Here is a tiny trained network, its code and every weight. The questions are about switching its units off for an input and a target symbol, where a switched-off unit gives its printed mean instead of its output.

import numpy as np


def w(rows, s, z=0):
    codes = np.array(rows[::2]) - 128.0
    scale = np.full(codes.shape[1], s)
    scale[-1] = z or s
    return codes * scale


def f(y):
    return y / 2 * (1 + np.tanh(0.7978845608 * (y + 0.044715 * y**3)))


def softmax(a):
    e = np.exp(a - a.max(-1, keepdims=True))
    return e / e.sum(-1, keepdims=True)


def log_softmax(a):
    a = a - a.max(-1, keepdims=True)
    return a - np.log(np.exp(a).sum(-1, keepdims=True))


def net(x, mask):
    ids = ['ΛΣΦΨαβγδζηθμξπτω'.index(c) for c in x.split()]
    T = len(ids)
    res = E[ids] + P[:T]
    u = 0
    for l in range(2):
        q, k, v = (res @ M[l].T for M in (Q, K, V))
        z = softmax(np.where(np.tri(T) > 0, q @ k.T / 3**0.5, -1e9)) @ v
        res = res + np.where(mask[u], z, O[l][:, -1]) @ O[l][:, :-1]
        u += 1
        y = f(res @ A[l][:, :-1].T + A[l][:, -1])
        res = res + np.where(mask[u : u + 8], y, B[l][:, -1]) @ B[l][:, :-1]
        u += 8
    return log_softmax(res[-1] @ U[:, :-1].T + U[:, -1])


Q, K, V, O, A, B = {}, {}, {}, {}, {}, {}
E = w([
[115,140,58,167,112,94,104,204],'Λ',
[158,158,53,108,125,173,134,192],'Σ',
[114,151,85,125,167,191,155,135],'Φ',
[68,123,111,124,96,166,85,168],'Ψ',
[58,94,118,148,113,185,95,130],'α',
[79,149,132,134,169,161,89,117],'β',
[249,96,194,143,132,175,94,106],'γ',
[66,103,133,155,148,169,105,99],'δ',
[103,98,97,133,74,75,120,172],'ζ',
[81,80,83,124,107,89,79,182],'η',
[92,97,99,99,156,91,97,130],'θ',
[84,105,143,86,179,95,149,63],'μ',
[85,168,151,102,148,95,77,153],'ξ',
[119,176,136,47,102,100,124,144],'π',
[154,178,97,142,150,53,92,132],'τ',
[103,161,123,77,122,174,157,33],'ω',
],0.017)
P = w([
[52,102,168,176,203,102,190,254],'0',
[73,122,89,110,176,188,139,202],'1',
[84,116,93,112,170,179,123,186],'2',
[96,119,89,102,155,183,102,169],'3',
[105,120,103,100,148,173,93,153],'4',
[116,116,112,96,141,162,83,137],'5',
[119,118,123,88,127,152,76,121],'6',
[127,120,132,83,124,140,66,108],'7',
[129,116,144,78,107,128,61,93],'8',
[140,120,158,78,110,114,49,77],'9',
[146,118,172,71,102,100,43,67],'10',
[153,122,185,66,92,91,33,51],'11',
[156,123,195,62,86,83,27,38],'12',
[159,120,210,64,81,67,20,23],'13',
],0.0084)
Q[0] = w([
[161,113,252,105,178,101,216,216],'0.h1',
[186,171,172,230,87,151,225,124],'0.h1',
[126,81,116,155,135,167,64,116],'0.h1',
],0.02)
K[0] = w([
[145,176,149,173,197,106,250,217],'0.h1',
[131,64,144,153,186,230,175,228],'0.h1',
[157,87,221,129,127,90,94,151],'0.h1',
],0.019)
V[0] = w([
[90,62,112,130,134,63,68,124],'0.h1',
[117,200,122,249,195,122,140,67],'0.h1',
[177,117,77,36,251,86,156,123],'0.h1',
],0.013)
O[0] = w([
[157,94,50,110,174,160,53,114,213],'0.h1',
[99,144,53,127,1,137,96,100,3],'0.h1',
[100,55,138,76,141,84,150,91,227],'0.h1',
],0.0088,0.0072)
A[0] = w([
[115,34,136,156,70,170,144,126,142],'0.n1',
[99,105,135,78,79,84,123,146,109],'0.n2',
[247,109,73,228,76,112,168,143,101],'0.n3',
[167,150,139,123,151,123,100,95,5],'0.n4',
[95,99,121,186,144,180,89,90,95],'0.n5',
[57,156,128,141,168,49,112,127,116],'0.n6',
[180,148,82,107,121,25,159,167,252],'0.n7',
[166,116,185,121,109,146,175,154,75],'0.n8',
],0.012,0.0028)
B[0] = w([
[118,158,190,59,165,116,211,2,147],'0.n1',
[188,201,66,137,233,169,92,154,179],'0.n2',
[24,129,253,36,154,116,52,179,140],'0.n3',
[131,65,140,203,40,176,170,213,181],'0.n4',
[211,107,37,80,119,136,189,197,199],'0.n5',
[169,180,140,39,50,185,188,140,253],'0.n6',
[43,89,165,142,193,234,129,35,208],'0.n7',
[83,83,20,169,28,172,3,94,164],'0.n8',
],0.0071,0.0056)
Q[1] = w([
[164,92,95,176,132,118,121,146],'1.h1',
[105,219,122,241,108,21,139,113],'1.h1',
[154,166,154,100,126,255,83,127],'1.h1',
],0.027)
K[1] = w([
[157,89,87,72,146,21,100,161],'1.h1',
[6,116,36,163,169,120,235,219],'1.h1',
[211,8,157,195,33,144,147,129],'1.h1',
],0.017)
V[1] = w([
[104,95,131,172,138,116,167,6],'1.h1',
[120,177,168,15,73,79,120,124],'1.h1',
[37,176,171,156,153,96,33,139],'1.h1',
],0.022)
O[1] = w([
[6,134,109,175,153,112,130,94,1],'1.h1',
[116,102,166,53,81,25,75,192,234],'1.h1',
[170,186,160,176,178,106,14,146,50],'1.h1',
],0.014,0.0075)
A[1] = w([
[95,139,120,173,169,22,114,129,1],'1.n1',
[171,165,128,85,110,100,83,154,217],'1.n2',
[255,160,133,140,143,101,128,77,39],'1.n3',
[128,113,107,83,9,174,65,121,239],'1.n4',
[84,134,120,80,123,92,64,190,104],'1.n5',
[112,18,222,170,178,186,132,94,232],'1.n6',
[213,162,159,147,185,167,129,62,209],'1.n7',
[83,53,140,110,134,200,165,117,47],'1.n8',
],0.0087,0.0044)
B[1] = w([
[177,129,94,138,80,212,156,143,157],'1.n1',
[48,144,158,148,96,196,140,191,244],'1.n2',
[118,230,75,125,137,55,150,79,202],'1.n3',
[105,128,77,115,173,124,129,125,216],'1.n4',
[194,137,163,159,139,110,156,32,254],'1.n5',
[110,150,149,38,148,114,172,125,179],'1.n6',
[97,7,161,169,119,115,123,150,211],'1.n7',
[163,175,150,189,92,125,6,158,221],'1.n8',
],0.013,0.026)
U = w([
[171,134,85,58,205,152,58,160,144],'Λ',
[65,196,57,93,252,191,102,58,253],'Σ',
[47,132,103,125,97,155,122,155,123],'Φ',
[78,174,115,141,112,169,206,63,153],'Ψ',
[116,180,92,119,108,212,124,124,75],'α',
[69,139,90,167,142,116,202,161,134],'β',
[78,152,67,95,130,191,212,163,170],'γ',
[132,183,147,169,191,130,79,115,31],'δ',
[63,93,130,150,150,215,149,131,73],'ζ',
[188,157,85,121,217,117,134,123,130],'η',
[147,133,107,151,106,164,152,145,58],'θ',
[120,128,97,95,167,78,72,101,125],'μ',
[101,113,102,129,234,133,152,134,180],'ξ',
[140,220,101,98,178,136,143,126,116],'π',
[119,123,189,78,169,149,155,162,167],'τ',
[63,156,96,144,118,121,166,178,107],'ω',
],0.0041,0.0048)

Each question gives the input, a string of symbols that net reads in full, and the target symbol t.
The units are the heads (3 rows each of Q, K, V and O) and the neurons (one row each of A and B). Each row of codes is followed by its name. A weight is (code - 128) times the scale printed after its matrix; where a second scale follows, it is the last column's (O, A, B and U).
mask holds one flag per unit, layer by layer, with each layer's heads first. A switched-off unit (its flag False) gives its mean, the last column of its rows in O or B, instead of its output. The means were averaged over made-up inputs and are rounded, as every weight is.
A unit's drop is (log p(t) with every unit on - log p(t) with that unit switched off) / (log p(t) with every unit on - log p(t) with every unit switched off).
The circuit of an input: a set's keep is (log p(t) with only the set's units on - log p(t) with every unit switched off) / (log p(t) with every unit on - log p(t) with every unit switched off). Starting from the 12 units with the biggest drops (on a tie, the unit counted first), units are removed one at a time, each time the one whose removal leaves the highest keep (on an exact tie, the one counted first), for as long as the keep stays at least 0.8.
circuit, biggest first: the units of the circuit, biggest drop first
unit that matters most: the unit with the biggest drop
top k neurons: the k neurons with the biggest drops, biggest first
top k neurons in layer l: the k neurons of layer l with the biggest drops, biggest first
input γ π τ, target δ: top 3 neurons => 0.n3, 0.n8, 0.n5
input Φ Φ β, target γ: unit that matters most => 0.n5
input Ψ π Λ, target τ: circuit, biggest first => 0.h1, 1.h1
input η Ψ η π Λ τ β Λ π, target τ: circuit, biggest first => 1.h1, 1.n2, 1.n5
input π ω θ Ψ θ α γ θ π δ, target ζ: circuit, biggest first => 1.h1, 1.n7, 0.n8, 0.n6
input α μ τ γ μ Ψ π, target ω: top 2 neurons => 1.n3, 0.n3
input π π ω γ, target ζ: circuit, biggest first => 1.h1, 1.n7, 0.n6
input δ π ξ π τ θ, target Σ: top 3 neurons in layer 1 => 1.n7, 1.n2, 1.n8
input π Σ π μ τ β η, target Σ: top 2 neurons in layer 1 => 1.n7, 1.n2
input τ ω α τ η β π δ θ, target τ: circuit, biggest first => 1.n2, 1.h1
input μ γ Λ π τ α α, target Φ: top 3 neurons => 1.n8, 0.n1, 1.n5
input γ Ψ Ψ τ ξ, target δ: top 4 neurons => 0.n3, 0.n8, 0.n6, 0.n5
input τ ω Φ β π π π θ η Φ Σ γ Λ, target μ: top 3 neurons => 0.n1, 1.n2, 0.n4
input Ψ ξ τ θ, target Σ: unit that matters most => 0.n7
input π ξ α Λ θ α α Λ Φ π Φ Σ Λ ω, target Ψ: circuit, biggest first => 1.h1, 1.n5, 1.n1
input β γ Φ μ μ η μ π Λ, target τ: circuit, biggest first => 0.h1, 0.n3, 1.h1, 1.n2
input π β Λ θ π η Φ, target τ: top 3 neurons in layer 1 => 1.n2, 1.n8, 1.n3
input η θ τ π Ψ μ ζ δ α η τ Φ μ, target Σ: circuit, biggest first => 0.n7, 1.h1
input ζ γ ω α τ, target η: top 3 neurons => 1.n3, 0.n3, 1.n2
input π Σ γ μ π ω, target ζ: top neuron in layer 0 => 0.n8
input γ μ μ π β Ψ π τ Λ π β, target δ: top 2 neurons in layer 0 => 0.n3, 0.n5
input γ η θ β Λ β θ τ ζ Σ Λ π θ, target δ: top 4 neurons => 0.n3, 1.n3, 0.n5, 0.n8
input ω Λ π, target Ψ: top 3 neurons in layer 0 => 0.n5, 0.n4, 0.n1
input π μ τ Φ γ Σ θ α θ Σ, target ζ: top 2 neurons => 1.n7, 0.n8
input Σ ω Λ θ θ ω, target Ψ: top 4 neurons => 1.n5, 1.n1, 0.n5, 1.n8
input π Λ θ δ τ τ Φ θ θ θ Λ τ β Λ, target Σ: circuit, biggest first => 0.n7, 1.h1, 0.n5
input Λ ζ β η ξ γ ξ ξ Φ ω θ Σ μ η, target γ: top 4 neurons in layer 0 => 0.n3, 0.n5, 0.n4, 0.n7
input π η α γ α γ θ π Λ ω γ Ψ Φ, target ζ: top 4 neurons in layer 1 => 1.n7, 1.n3, 1.n5, 1.n4
input π γ θ Ψ, target ζ: top 4 neurons => 0.n8, 1.n7, 0.n6, 1.n3
input μ β γ, target Φ: circuit, biggest first => 1.n8, 1.h1, 0.h1, 0.n1
